[126 106 138 102 138 113 109]  S
[128 105 139 135  47 104 106]  K
[182  95 194 136 151  71  92]  F
[126 138 138 102 138 113 140]  W
loc: [139]	K, 3
loc: [140]	W, 7
loc: [136]	F, 4
loc: [128]	K, 1
which: [126 106 138 102 138 113 109]	S

[100 154 159 132 129 139 128  75 107 156 179 140 157 139 134 122 138 109
 138 139 138 110 133 135  85  85] : G
[115 102 108 120 122 113 116 125 104 131 105 122 115 109 124 109 116 147
 112 102 119 114 128 112 123  97] : P
[107 111 114 123 109 119 114 112  92 152 132 128 128  81 131 108 125 155
 117 103 128 110 135 122 108  78] : U
[ 84  99 137 136  66 136 127  21  69 110 113 136 127 137 132  57 136  73
 137 126 128  92 133 135  69  46] : L
[121  94 124 130 107 145 131  71 111  75  97 130 118 135 144  75 147  64
 132 138 126 121 118 137 111 122] : R
[128 123 143 131 120 142 138  97 134  90 111 126 125 138 131 110 138  80
 137 148 126 128 121 134 122 140] : X
[160 123 114 132 170 121 140 176 164  94  87 128 107 131 115 147 117 126
 133 131 120 150 123 129 173 183] : E
[ 80 124 151 126  74 126 116  60  80 150 143 127 140 119 133  93 128 122
 120 117 123  89 134 117  74  48] : B
[129 129 140 134 118 144 136  99 129 108 135 132 134 143 139 114 144  91
 141 146 134 129 125 142 121 135] : V
[161 120 104 131 171 120 138 181 159 104  89 128 105 131 112 147 116 138
 133 128 124 152 126 131 173 180] : Y
[146 115 119 122 144 134 132 135 149  82 102 118 116 127 131 122 133  88
 125 137 123 142 111 127 145 169] : Z
loc: [21]	L, 8
which: [115 102 108 120 122 113 116 125 104 131 105 122 115 109 124 109 116 147
 112 102 119 114 128 112 123  97]	P
which: [129 129 140 134 118 144 136  99 129 108 135 132 134 143 139 114 144  91
 141 146 134 129 125 142 121 135]	V
loc: [87]	E, 11

[130 144 113 132 157 143 108 103 127 137 142 137 125 126 142 115 121 125] = N
[130 144 113 132 157 143 108 103 127 137 142 137 125 126 142 115 114 125] = D
[130 128 121 127 140 130 107 121 126 133 130 130 125 126 124 121 124 128] = T
[130 123 151 121 110 128 135 124 113 131 128 129 129 125 112 145 117 134] = J
[130 149 113 134 168 144 108 103 126 140 145 137 125 126 144 115 121 125] = C
[131 171 111 143 209 151 108 103 124 155 159 141 125 126 153 115 115 125] = Q
[130 134 117 128 141 134 109 109 133 132 134 132 125 129 128 116 132 125] = A
[130 128 121 127 140 130 128 121 126 133 130 137 125 126 126 115 124 128] = M
which: [131 171 111 143 209 151 108 103 124 155 159 141 125 126 153 115 115 125]	Q
which: [130 123 151 121 110 128 135 124 113 131 128 129 129 125 112 145 117 134]	J
loc: [114]	D, 17
loc: [209]	Q, 5
loc: [155]	Q, 10
which: [130 144 113 132 157 143 108 103 127 137 142 137 125 126 142 115 121 125]	N
loc: [112]	J, 15

[131 120 112 125 136 128 109 116 134 168 134 228 157 128 124 131 128 122]  Nedab
[129 131 116 140 122 128 110  96 123  92  99 117 117 118 115 137 127 120]  lifu
[128 137 107 205 176 123 128  79 117  74 127 122 117 111 128 127 132 115]  nusa
[129 124 133 128  97 128 123 149 136 155  88 123  87 136  78 126 125 132]  sar
loc: [88]	sar, 11
loc: [111]	nusa, 14
loc: [126]	sar, 16
loc: [205]	nusa, 4
loc: [99]	lifu, 11

[134  83  74  75  79 127 142 148 128 153  86 158  86 184  81 110 104 166
 153  83 143 100 178 149  84 141 146 123 156 141 190 109 179 195 182]  Kita
[ 87 164 174 162 162 113  92 139 126 142 141 109 183  62 145 152 145 116
 136 161 131 132 149 126 113 131  61 111 122 128 161  51 166 158 135]  Lubip
[115 140 124 126 132 166 105  38  74  74 122  47 127  90 129 107 130  25
  48 119  40 146 123  93 133  41 107  69 100  31 110  92 142 110 109]  zub
[160 102 128 137 124 202 173 100  82 142 141 116 127 110 142  90 161  80
  92 136 115 158 161  90 102  83 138 121 173  74 150 135 105 145 141]  tup
[134  83  74  75  79 127 141 148 128 153  86 158  86 184  81 110 104 166
 153  83 143 100 101  24 150 150 149 177 130 154  92 180  74  79 100]  nebem
[125 158 129 135 151  78 100 176 168 118 131 139 142 143 123 163 121 205
 176 147 155 110 106 186 137 181 153 141  97 199 136 127 153 113 131]  pizig
[148 129 133 125 135 179 129  57  81  71 134  85 136 108 138  98 151  68
  97 132  81 153 143  86 100  51 170  91 124  56 138 133 132 139 146]  rore
loc: [57]	rore, 8
loc: [69]	zub, 28
loc: [71]	rore, 10
loc: [68]	rore, 18
loc: [186]	pizig, 24
loc: [25]	zub, 18

[120 174  83 132  29 183  90  27 136 177  93 166 184 192  62 169  49 128
 175 129 150 189  53 185  43 194 135] = Darat
[165 112 113 153 181 114  94 193  78 110  67 131  80 101 204 126 140  66
 115  58 136 113 170  56 155  87  77] = Vupu
[164 139 135 162 208 159  98 169  68 140  69 151  66 139 197 152 108  74
 144  70 160 144 154  47 119 117  73] = duv
[133 105 102 105  52 143  69  38  94  98 109 112 167  95  93 106  28  85
 105  95  92 113  51 152  33 128 124] = salu
[ 78  51  64  61 227 135 138 111 167  78 127  48 154  71  83 113 109 103
  59 114 149 110  89 138 141  61 146] = Dafak
[ 96  94  95  91  82 122 124  85 181 104 145  96 183  92  84 100 108 138
  97 140  84  94 102  72 120 124 154] = Losi
loc: [71]	Dafak, 14
loc: [101]	Vupu, 14
loc: [143]	salu, 6
loc: [67]	Vupu, 11
loc: [145]	Losi, 11
loc: [28]	salu, 17
loc: [77]	Vupu, 27

[118 151 117 123 114 135 113 133 132 118 134 116 126 159  96 131 109 148
 164 117 127 172 138 122  87 125 210 123 122  92 143 161 163] = gebe
[113 132 161 137 144 144 133 114 117 106 130 124 117 117 155 120 121 107
 146  97 108 156 110 123 124 141 157 105 113 113 155 150 145] = bav
[118 146 103 165 134 149  92 123 145  82 212  69 170 179  31 154 187 182
 123  93 116  97 155 153  84 102 188  95 138  93 149 187 125] = foruv
[105 160 162 138 147 152 142 112 145  74 152 130 139 147 136 152 140 118
 152  78 131 135 133 138 130 126 159  92 126 119 148 159 157] = Keta
[152 106 101  74  81  88 124 155  86 222  21 159  64  94 174  72  24 109
 161 205 128 224  94  82 104 156 167 197 108 114 108  88 152] = kunib
[117 152 112 149 172 144 187 101 187  71 152 133 176 188 104 182 205 134
 149 130 181  74 173 150 118 135  54 103 170 124  95 111 121] = logi
[147 108 123 111 106 109 113 132  71 175  69  99  73 101 155  71  57 100
 162 163  88 227  63  97  72 168 224 170 108  79 137 144 158] = gisa
[ 91  93 124 139 149 146 118 124 113 156 111 165 117 109 138  90 114 156
 157 129 108 162 163  88 122 138 103  86  85 118 175 109 105] = Kun
[150 117 127 147 154 124 156 104 119 111 129  84 131 130 137 128 162  96
 124 146 122 114  87 141 105 159 111 145 154 110 106 130 118] = guzu
[ 81 178 141 152 181 171 183 100 207  36 176 162 186 197 106 199 204 146
 166  75 184  79 206 148 138 116  72  54 150 129 130 131 139] = Dutef
[124 121 109 163 140 140  99 122 134 104 195  82 162 149  61 140 185 167
 104 109 110  83 146 148 109 110 134 104 135 115 144 159 101] = Mufi
[133 115 125 128 135 123 137 128 131 138 124 141 134 116 137 130 142 125
 108 142 135  99 134 130 151 127  73 131 134 150 115 103 104] = pefim
which: [150 117 127 147 154 124 156 104 119 111 129  84 131 130 137 128 162  96
 124 146 122 114  87 141 105 159 111 145 154 110 106 130 118]	guzu
loc: [195]	Mufi, 11

[113  72 148 117] : tesev
[113  50 153 137] : niza
[113  98 148  84] : gibur
[113  85 148 169] : kud
[147  72 148 137] : vudiv
[113  72 148 134] : mas
[159 170 148 172] : fefib
[148  72 148 137] : zorel
loc: [147]	vudiv, 1
loc: [85]	kud, 2
loc: [134]	mas, 4
loc: [170]	fefib, 2
which: [148  72 148 137]	zorel
loc: [98]	gibur, 2

[ 23 149 140 147 146] : kozad
[116 206  56 177 174] : gan
[146  22 145 185  27] : kopa
loc: [23]	kozad, 1
loc: [147]	kozad, 4
loc: [22]	kopa, 2
loc: [206]	gan, 2
loc: [149]	kozad, 2
loc: [185]	kopa, 4

[135  64 186  39 120 114 123 102 125 168 175 122 165 147 140 121  98 117
  88 136 155 144 140 132 175  55 110  60 138 111 117 106  92 134 118 134
 153  91 167 136 136 121 144 153 142 162 112 134 143 133 152] : barik
[136 107 185  69 108 115  82 104 118 128 167 106 158 122 125 106 104 146
 102 176 139 116 163 111 164 184 112  72 119  85 114  90  97 165 123 116
 157 101 167 135 144 115 143 154 147 141 136 113 131 141 146] : vom
[124  91 210  45  95 104  78  87 104 141 181 100 147 118 122  87  89 150
 101 173 136 123 166 118 168  27 111  42 112  85 114  91  88 158 123 108
 164  90 179 132 172 121 149 159 163 147 126 110 137 151 150] : noran
[116 155 171 120  92 112  63 103  99  96 146  96 112  91 105  80 111 173
 139 183 107  99 168 107 127  77 126  93  93  87 120 101 124 165 133  93
 148 121 152 125 177 125 138 142 159 113 146  95 121 154 130] : Fava
loc: [185]	vom, 3
loc: [27]	noran, 26
which: [135  64 186  39 120 114 123 102 125 168 175 122 165 147 140 121  98 117
  88 136 155 144 140 132 175  55 110  60 138 111 117 106  92 134 118 134
 153  91 167 136 136 121 144 153 142 162 112 134 143 133 152]	barik
loc: [45]	noran, 4

[154 156 135 132 142 164 141 120 136 147 133 141  95 116 117 137 154  74
 173] -> Vip
[124 159 111 213 193 132 191  93 109 183 160 208 119 171 121 213 128 129
 135] -> kem
[ 78 104  89 111 115  82 135  97  80 117 164 105 143 130 100 105  78 165
  85] -> zares
[177 129 158 141 161 169 167 154 172 135 106 130 148 139 168 142 183 130
 139] -> luf
loc: [165]	zares, 18
loc: [136]	Vip, 9

[132  70 141 108  99 118 102 134 129 138 164 127  73  92 113 135 165]  sof
[125 148  86 142 118 145 119 145 160 113 163 145  85 130 158 104 139]  lozof
[142  66  95 183 110 122 149 111 131 122 141 132 135 133 146 119 164]  mik
[113 126 106 135 139 143 121 134 164 111 167 133  55 115 107  92 140]  Taf
[ 69 122  87 124  69 154 109 169 194 136 162 140 110 147 182 110 142]  Mukil
[ 99 116 123 196  85  48 135 130 160 178 151 187  73 107 130 141 147]  Ruko
[161 101 135 110 131 142 116 141 157 112 160 147  31  86 114  88 165]  lub
[138  73 109 223  95  65  98 118 150 147 132 188 113 123 121 157 159]  zer
[110 153 130 162  75  60 132 148 151 160 156 159  92  93 147 111 162]  ves
[124  79  65 112 142 154 166 162 158 114 124 133  67 135 100 142 142]  Viviz
[110  86 136 146  99  55 127 128 136 213 126 152 121 117 108 137 150]  Faki
[113 158 170 173  83  59 157 136 140 218 126 173 100  89 137 149 131]  dos
which: [124  79  65 112 142 154 166 162 158 114 124 133  67 135 100 142 142]	Viviz
loc: [101]	lub, 2
loc: [98]	zer, 7
loc: [115]	Taf, 14

[135 107 140 134  79 192 124  65 128  67 186 124  88  97  83 160 164 126
 176 176 155 129 138 121 133 131 129 112 124 171] = pif
[141 109 143 108  94 187 125  80 116  71 201 119  73 101  74 136 168 132
 154 162 164 134 154 106 126 135 125  99 126 174] = Vofa
[130  95 134 158  90 191 150  86 148  81 138 151 130 165  95 155 180 158
 176 141 187 138 110 142 137  73 159 126  90 158] = valer
[141 106 151 103 113 177 153 121 108  84 170 138  93 165  74 117 186 165
 124 115 213 138 154 109 124  83 140  99 105 157] = zop
[141 106 151 103 113 177 153 121 108  84 170 138  93 165  74 117 186 165
 124 115 213 128 147  99 141 125 126  98 137 165] = Labif
[121 108 135 160  61 197 121  79 115  52 126 131 188 118  91 186 161 133
 159 177 177 114 125 115 155 104 127  73 147 129] = beri
loc: [52]	beri, 10
which: [141 109 143 108  94 187 125  80 116  71 201 119  73 101  74 136 168 132
 154 162 164 134 154 106 126 135 125  99 126 174]	Vofa
which: [141 106 151 103 113 177 153 121 108  84 170 138  93 165  74 117 186 165
 124 115 213 138 154 109 124  83 140  99 105 157]	zop
which: [130  95 134 158  90 191 150  86 148  81 138 151 130 165  95 155 180 158
 176 141 187 138 110 142 137  73 159 126  90 158]	valer
which: [121 108 135 160  61 197 121  79 115  52 126 131 188 118  91 186 161 133
 159 177 177 114 125 115 155 104 127  73 147 129]	beri

[143  96 106  97 124]  vev
[133  98 131  95 155]  misat
[207 129  80  98  86]  riv
[156 156  75 124  83]  pob
[ 82 160 159 189 138]  gumu
[102 135 208  72 165]  dod
[197 136  69  98  69]  boru
[143  96 161  73 124]  bog
loc: [73]	bog, 4
loc: [136]	boru, 2
loc: [82]	gumu, 1
loc: [207]	riv, 1
loc: [197]	boru, 1
loc: [97]	vev, 4
loc: [83]	pob, 5

[138 162 107  56 172 101 118 146  90 138  91 225] : vedef
[172 123 158  74  70  66 103 136 115  99 107 172] : sareg
[149 137 154 172  87 162 159 164 120 135 180 146] : buvaf
[105 150 133  54  90 160  53 137 117 131  74 102] : Tolu
loc: [136]	sareg, 8
loc: [118]	vedef, 7

[110 131 105 114 101 142 135  94  86 128 149 119 132 128 179 118 108  84
 119 116 106  96 114 136 137 133 128 140  90 112 129 195  96 149 103 119
  92 164 101] -> vok
[129 127 127 128 130 126 127 124 127 122 132 128 127 127 128 126 126 130
 122 131 129 129 128 129 124 122 129 127 125 126 124 126 124 129 128 120
 124 126 130] -> zavug
[ 91 125 131 160 157 170 115 110 104  80 136  76 112 137  84 108 122 134
 143 116  91 111 161 110 168 133 183 155 131 145 142 105  72 102  83 124
 134 102 138] -> lozar
[132 128 134 131 134 122 125 133 133 113 122 122 137 129 129 125 132 130
 119 120 123 137 125 139 133 122 116 125 125 137 130 127 133 124 123 120
 137 141 121] -> gulom
[ 95 138  53 164 119 117 165 225 169 111 156 117 140 141  85 120  92 226
 207 128  73 154 160 184 216  61 199  86  78  94  51 153 148 118 137 168
 124 146 122] -> rarun
[116 212 149 159 166 139  83  75 136 101 149 115  51 113 173  91 111 119
 111  96  87 111 126 107 149  90 111 124 118 133 111  70  88  88 141 144
 128 185  67] -> gimo
[125  67 129  89 125  52 135  84 130  66  80 197 122 101 127  51 112 133
  75 107  97 152 125 125  89 118 124 127 109 171 142 113  96 165 203 183
 164 154 117] -> Nolel
[110 131 105 114 101 142 135  94  86 128 149 119 132 128 179 118 108  84
 119 116 106  96 114 136 137 133 128 140 161 118 135  86 141 140 153 166
 134 140 162] -> Dov
[172 137 122 100 122 101  90 131 136 133 128 135 139 147 141 123 139 130
 117 124 142 174 141 134 139 105 150 138 121 119 100 144 131 125 129 120
 173 139 151] -> Butid
[126 167 107 142 130 126 117 118 109 108 130 114 133 121 131 135 135 144
 116 133 113 132 122 127 135 132 140 132 156 119 129 111 146 104 129 149
 126 139 129] -> damo
which: [132 128 134 131 134 122 125 133 133 113 122 122 137 129 129 125 132 130
 119 120 123 137 125 139 133 122 116 125 125 137 130 127 133 124 123 120
 137 141 121]	gulom
which: [ 95 138  53 164 119 117 165 225 169 111 156 117 140 141  85 120  92 226
 207 128  73 154 160 184 216  61 199  86  78  94  51 153 148 118 137 168
 124 146 122]	rarun

[ 79 154  77 209 184 166 172  67  62 175 151 192 102]  didop
[128  54 142  95 132 183 157 151 166  67 196 125 153]  gomim
[ 79 154  77 209 184  93 172  67  62 175 151 192  66]  Roda
[ 79 154  77 209 174  93 172  67  62 175 151 203 102]  nis
which: [128  54 142  95 132 183 157 151 166  67 196 125 153]	gomim
which: [ 79 154  77 209 184 166 172  67  62 175 151 192 102]	didop

[115 124 109 114 102 110 130 106 123 129  96 100 142 116 206 115 190 116
 147] -> fivu
[115 124 109 114 102 110 110 106 155 129  96 100 142 110 111 109 131 108
 102] -> muz
[194 179 176 119 182 178 171 169  55  96 167 167 123 154 144 174 117 160
 113] -> nuse
loc: [130]	fivu, 7
loc: [111]	muz, 15
loc: [176]	nuse, 3
loc: [194]	nuse, 1
loc: [190]	fivu, 17

[159 128 158 129] -> muv
[156  78 111 155] -> ses
[ 47  57  79 142] -> zasus
loc: [156]	ses, 1
loc: [159]	muv, 1
loc: [129]	muv, 4
loc: [158]	muv, 3
loc: [155]	ses, 4

[ 66 187 233 165 113 116 119 153]  popuz
[ 90 159 157 153 162 107  86 181]  bapun
[128 112 120 110  99 191  92 109]  moti
[ 99 130 136  89 180 162  85 119]  Pib
[143 117 128 108 139 183 152  95]  lepi
[ 99 130 136 163 180 131 143 100]  lalu
[107 194 211  97 185 131 131 163]  kageb
[ 94  70  71  85 151 148  95 110]  Mirug
[138 146 150 175 152  99 157  78]  Bazub
[ 99 130 136  89 180 131 143 100]  volev
[143 121 112 177 158  75 113  87]  sot
loc: [71]	Mirug, 3
loc: [116]	popuz, 6
loc: [87]	sot, 8

[152 148  67  45] : rif
[123 138  84  85] : Posos
[134 127 128 135] : Lovud
[111 124 104 175] : mife
[137 123 122 122] : torug
[108 138 161 149] : golof
[124 129 166 130] : gupub
[ 95 145 193 122] : latuz
[ 85 135 139 155] : pilef
[137 109 104 154] : Dip
loc: [161]	golof, 3
loc: [129]	gupub, 2
loc: [45]	rif, 4
loc: [127]	Lovud, 2
loc: [148]	rif, 2

[105 110 127 125 118 120 148 124 109 140  98 136 174 116 133 134 159 134
 141 109 128 105 137 131 141 113 102] = repog
[105 110 127 125 118 120 148 124 109 140  98 146 174 116 133 134 159 134
 141 138 128 105 131 136 138 135 108] = Sulit
[124 158 173 171  51 160 113 147 121  96 132  98 136 136 100 143 175 144
 110 138  95 147 133 145 143 129  97] = gasit
[105 110 127 125 118 120 148 124 109 140  98 146 174 116 133 134 159 134
 141 109 128 112 137 114 141 113 102] = Pemol
[105 110 127 125 118 120 148 124 109 140  98 146 174 116 133 134 159 134
 141 109 128 105 137 119 118 120 174] = ronug
which: [105 110 127 125 118 120 148 124 109 140  98 146 174 116 133 134 159 134
 141 109 128 105 137 119 118 120 174]	ronug
loc: [114]	Pemol, 24
which: [105 110 127 125 118 120 148 124 109 140  98 146 174 116 133 134 159 134
 141 138 128 105 131 136 138 135 108]	Sulit

[163 113 183 156  81 138 199 126 136 123 174 106 187  69 114 122  87 208
 119  94 116  72 164 125  49] -> Kupi
[206 123 126 130 137  56 121 162  76 156 145  86  98  50  77 198 194 135
 204  83  90 169  69 151 169] -> tebak
[166 155 183  70 184 141  49 127 110  80 214  48 205 178 133 184 128  48
 197 135 170 110 115  93 178] -> mur
[209 180 153 117 154 128  73 193 160  80  49  83 165 124  85 138 135  44
 183 107 114  76  44 107 123] -> mizeg
[ 85 127 119  42 133  81 195  92 158 169 156 180 175 167  47 116 103  88
  48 101  45 172 116  49 127] -> dud
loc: [50]	tebak, 14
loc: [137]	tebak, 5
loc: [195]	dud, 7
loc: [199]	Kupi, 7
which: [166 155 183  70 184 141  49 127 110  80 214  48 205 178 133 184 128  48
 197 135 170 110 115  93 178]	mur
loc: [198]	tebak, 16
loc: [160]	mizeg, 9

[127 122 137 120 120] = Vafiz
[124  76 126  70 156] = gutos
[124  76 223  70  69] = det
[126 128 134 125 127] = Badiv
[127 101 186  99  99] = bikup
[110 171 130 133 151] = zesi
[141 161 223 136  96] = Kupo
[115 114 108 132 198] = pari
[102 161 139  98  88] = Gazi
loc: [133]	zesi, 4
loc: [115]	pari, 1

[196  90 136  95] -> kovo
[103 140 126 162] -> rufe
[100 124 135  33] -> tage
[199 152 154 173] -> sozek
[127  95 173 135] -> Vod
[ 91 103  37 131] -> biki
[108 118 178 124] -> gabos
[156 162 108 103] -> Div
[134 178  70  90] -> dap
loc: [126]	rufe, 3
loc: [91]	biki, 1

[137  88 127 128  59  67 128 109  64 183 115 158 138 132 144 128 228 107
 119  41  79  90 128 200 103 125 122 166  63 133 107 169  95  75 122  72
 159  85 159 149 128 126 151 104 215 113 110  83 122]  lupi
[132 181 128  49 154 127 148 196 147 117 153 132  93 116 107 122 128 158
 186 183 164 144 165 115  79 178 124 111 163 149  87  62 152 206 116 168
  53  92 135  78 165 121 155 199  76 113 109 173 199]  rufo
[177 113 153 166 141 135  67  43 151 127 117 185 128 128  75 142 191 121
 155 106 128 191 160 150 190 137 128  74  57 105 113 130  98  82 107  96
 132 105 114 128 179 144 167  31 214  82  98 114  96]  vofu
[132 181 128  49 154 127 148 196 147 117 153 126  93 116 107 122 128 158
  97 183 164 144 165 115  79 178 124 111 163 149  87  62 121 206 116 168
  53  92 102  78 165 128 155 199  76 143 102 173 199]  Dasot
which: [177 113 153 166 141 135  67  43 151 127 117 185 128 128  75 142 191 121
 155 106 128 191 160 150 190 137 128  74  57 105 113 130  98  82 107  96
 132 105 114 128 179 144 167  31 214  82  98 114  96]	vofu
loc: [150]	vofu, 24
loc: [185]	vofu, 12
loc: [200]	lupi, 24
which: [132 181 128  49 154 127 148 196 147 117 153 126  93 116 107 122 128 158
  97 183 164 144 165 115  79 178 124 111 163 149  87  62 121 206 116 168
  53  92 102  78 165 128 155 199  76 143 102 173 199]	Dasot

[135 120 139 118 133 112]  denu
[ 84 159  93 115 189 119]  Vuva
[163 104 168 127 124  95]  kado
[107 128 135 140 133 118]  mif
[ 84 132 139 130 107 140]  Zus
[110 132 139 130 107 140]  kel
[160 118  91 114 181 101]  dib
[160  97 143  70 209  38]  Mem
[130 119 114 114 141 119]  beton
[163 104 168 136  92 139]  Bek
loc: [124]	kado, 5
loc: [91]	dib, 3
loc: [120]	denu, 2
loc: [128]	mif, 2

[ 58  60 126 199 127 111  70  87 134 160 109 159 144 181 172 102 120 142
 131 114 175 128 159 107 222  78 108 146] : lega
[151 126 132 159 112 171  74  80 134 108 130 137 155 149 111 127 126  73
 125 168  71 128  95 167  98 119 188 182] : kasob
[144 119 138 101 149 119  60 113 128 161 137 104 119  82 137 188  93  83
 135 153 194 135 168 153 162 166 143 129] : bok
[147 142 141 166 125  92 140 169 106  70 133 158 152 188 146 108  65  91
 121 172  98 130 120 161 158 195  81 105] : nep
loc: [107]	lega, 24
loc: [102]	lega, 16

[116 128 108 143 129] -> Zafef
[180 117 148 180 158] -> kirob
[116 125 118 143 112] -> vufa
[180 117 148 119 118] -> defop
loc: [129]	Zafef, 5
loc: [112]	vufa, 5
loc: [128]	Zafef, 2

[163 131 126 153 177 139 185 139 110] : fifu
[109 164 147 105  81 138  82 139  75] : Sonap
[135 134  81 152  75 132 154 115 183] : foved
[142 148 141 155  47 118 111 139 103] : sefe
loc: [82]	Sonap, 7
loc: [163]	fifu, 1
loc: [138]	Sonap, 6
loc: [103]	sefe, 9
loc: [134]	foved, 2
loc: [153]	fifu, 4
loc: [109]	Sonap, 1

